Below are the code and all the weights of a small trained network. Each question names an input and a class and asks about switching units off, where a switched-off unit gives its printed mean instead of its output.

import numpy as np


def w(rows, s, z=0):
    codes = np.array(rows[::2]) - 128.0
    scale = np.full(codes.shape[1], s)
    scale[-1] = z or s
    return codes * scale


def f(y):
    return np.maximum(y, 0)


def log_softmax(a):
    a = a - a.max(-1, keepdims=True)
    return a - np.log(np.exp(a).sum(-1, keepdims=True))


def net(x, mask):
    res = np.array(x, float).reshape(1, 4) / 4 @ E
    y = f(res @ A[0][:, :-1].T + A[0][:, -1])
    res = res + np.where(mask, y, B[0][:, -1]) @ B[0][:, :-1]
    return log_softmax(res[-1] @ U[:, :-1].T + U[:, -1])


A, B = {}, {}
E = w([
[139,88,171,212],'x0',
[112,190,172,149],'x1',
[249,132,91,123],'x2',
[91,155,89,167],'x3',
],0.011)
A[0] = w([
[128,157,160,36,40],'neuron 1',
[192,157,94,149,79],'neuron 2',
[120,77,62,162,84],'neuron 3',
[151,124,165,207,74],'neuron 4',
[126,227,132,174,86],'neuron 5',
[120,252,58,94,59],'neuron 6',
[154,118,160,102,153],'neuron 7',
[126,129,153,37,20],'neuron 8',
[137,104,171,114,229],'neuron 9',
[144,21,183,181,106],'neuron 10',
[86,85,67,154,237],'neuron 11',
[143,165,139,51,40],'neuron 12',
[155,151,192,197,89],'neuron 13',
[26,83,92,124,54],'neuron 14',
[158,199,203,150,115],'neuron 15',
[123,158,114,90,68],'neuron 16',
[149,134,162,191,101],'neuron 17',
[161,114,192,182,72],'neuron 18',
[108,160,63,180,185],'neuron 19',
[63,93,172,94,5],'neuron 20',
[130,138,147,102,29],'neuron 21',
[128,123,106,227,37],'neuron 22',
[161,241,219,114,254],'neuron 23',
[193,142,161,105,96],'neuron 24',
[187,173,91,183,96],'neuron 25',
[125,218,66,84,55],'neuron 26',
[156,148,84,154,95],'neuron 27',
[185,167,52,132,73],'neuron 28',
[108,186,143,152,168],'neuron 29',
[66,131,141,119,21],'neuron 30',
[119,55,43,182,135],'neuron 31',
[133,78,154,66,109],'neuron 32',
],0.013,0.0029)
B[0] = w([
[79,186,59,189,193],'neuron 1',
[63,108,199,183,195],'neuron 2',
[189,160,118,57,175],'neuron 3',
[107,153,57,202,200],'neuron 4',
[252,68,149,59,195],'neuron 5',
[100,192,38,126,237],'neuron 6',
[47,83,127,102,168],'neuron 7',
[102,151,78,135,182],'neuron 8',
[83,43,145,79,182],'neuron 9',
[154,187,61,145,232],'neuron 10',
[142,61,142,71,203],'neuron 11',
[96,149,73,180,189],'neuron 12',
[193,143,28,150,205],'neuron 13',
[93,153,214,111,226],'neuron 14',
[184,53,158,15,202],'neuron 15',
[111,179,106,213,168],'neuron 16',
[139,182,71,162,188],'neuron 17',
[125,221,52,203,200],'neuron 18',
[139,2,72,30,193],'neuron 19',
[121,132,185,139,196],'neuron 20',
[161,87,125,82,137],'neuron 21',
[74,197,66,168,184],'neuron 22',
[214,36,118,97,254],'neuron 23',
[77,96,191,196,190],'neuron 24',
[37,84,230,180,196],'neuron 25',
[65,160,58,164,219],'neuron 26',
[91,82,249,153,167],'neuron 27',
[99,101,221,153,210],'neuron 28',
[168,19,172,94,191],'neuron 29',
[101,152,205,231,186],'neuron 30',
[172,128,106,38,203],'neuron 31',
[174,86,76,67,177],'neuron 32',
],0.0066,0.0085)
U = w([
[128,221,69,144,61],'0',
[83,136,246,174,1],'1',
[142,116,114,93,250],'2',
[194,125,123,52,105],'3',
],0.014,0.0044)

Each question gives the input, the list of numbers given to net, and the class t.
The units are the neurons (one row each of A and B). Each row of codes is followed by its name. A weight is (code - 128) times the scale printed after its matrix; where a second scale follows, it is the last column's (A, B and U).
mask holds one flag per neuron, in row order. A switched-off neuron (its flag False) gives its mean, the last column of its row in B, instead of its output. The means were averaged over made-up inputs and are rounded, as every weight is.
A unit's drop is (log p(t) with every unit on - log p(t) with that unit switched off) / (log p(t) with every unit on - log p(t) with every unit switched off).
The circuit of an input: a set's keep is (log p(t) with only the set's units on - log p(t) with every unit switched off) / (log p(t) with every unit on - log p(t) with every unit switched off). Starting from the 12 units with the biggest drops (on a tie, the unit counted first), units are removed one at a time, each time the one whose removal leaves the highest keep (on an exact tie, the one counted first), for as long as the keep stays at least 0.8.
units of the circuit, in order: the units of the circuit, biggest drop first
unit that matters most: the unit with the biggest drop
top k neurons: the k neurons with the biggest drops, biggest first
drop when u is switched off: that unit's drop, to one decimal
input [5,5,8,1], class 1: units of the circuit, in order	(neuron 25)
input [5,8,-3,5], class 3: units of the circuit, in order	(neuron 5; neuron 15)
input [-2,-2,-5,4], class 1: units of the circuit, in order	(neuron 14; neuron 30)
input [0,8,-6,-6], class 3: units of the circuit, in order	(neuron 23; neuron 15)
input [-1,8,-7,-1], class 3: units of the circuit, in order	(neuron 23; neuron 5)
input [-7,7,6,-4], class 0: top 4 neurons	(neuron 6; neuron 1; neuron 26; neuron 12)
input [-6,-5,5,3], class 0: top 2 neurons	(neuron 6; neuron 26)
input [6,8,7,6], class 3: top 3 neurons	(neuron 5; neuron 13; neuron 15)
input [-6,6,5,7], class 2: top 2 neurons	(neuron 5; neuron 19)
input [2,-6,6,-5], class 1: top 2 neurons	(neuron 24; neuron 2)
input [-6,7,3,3], class 3: top 2 neurons	(neuron 5; neuron 23)
input [-2,8,-6,-3], class 3: top 3 neurons	(neuron 23; neuron 15; neuron 5)
input [8,6,3,3], class 0: top 3 neurons	(neuron 18; neuron 22; neuron 4)
input [3,7,5,0], class 3: units of the circuit, in order	(neuron 15)
input [-2,8,5,2], class 3: top 2 neurons	(neuron 5; neuron 23)
input [8,-4,6,-6], class 0: top 2 neurons	(neuron 10; neuron 18)
input [0,7,-6,-7], class 2: drop when neuron 10 is switched off	-0.1
input [-2,2,-4,1], class 1: drop when neuron 25 is switched off	-0.1
input [5,6,-4,0], class 3: drop when neuron 29 is switched off	0.2
input [2,-5,8,7], class 1: unit that matters most	neuron 25
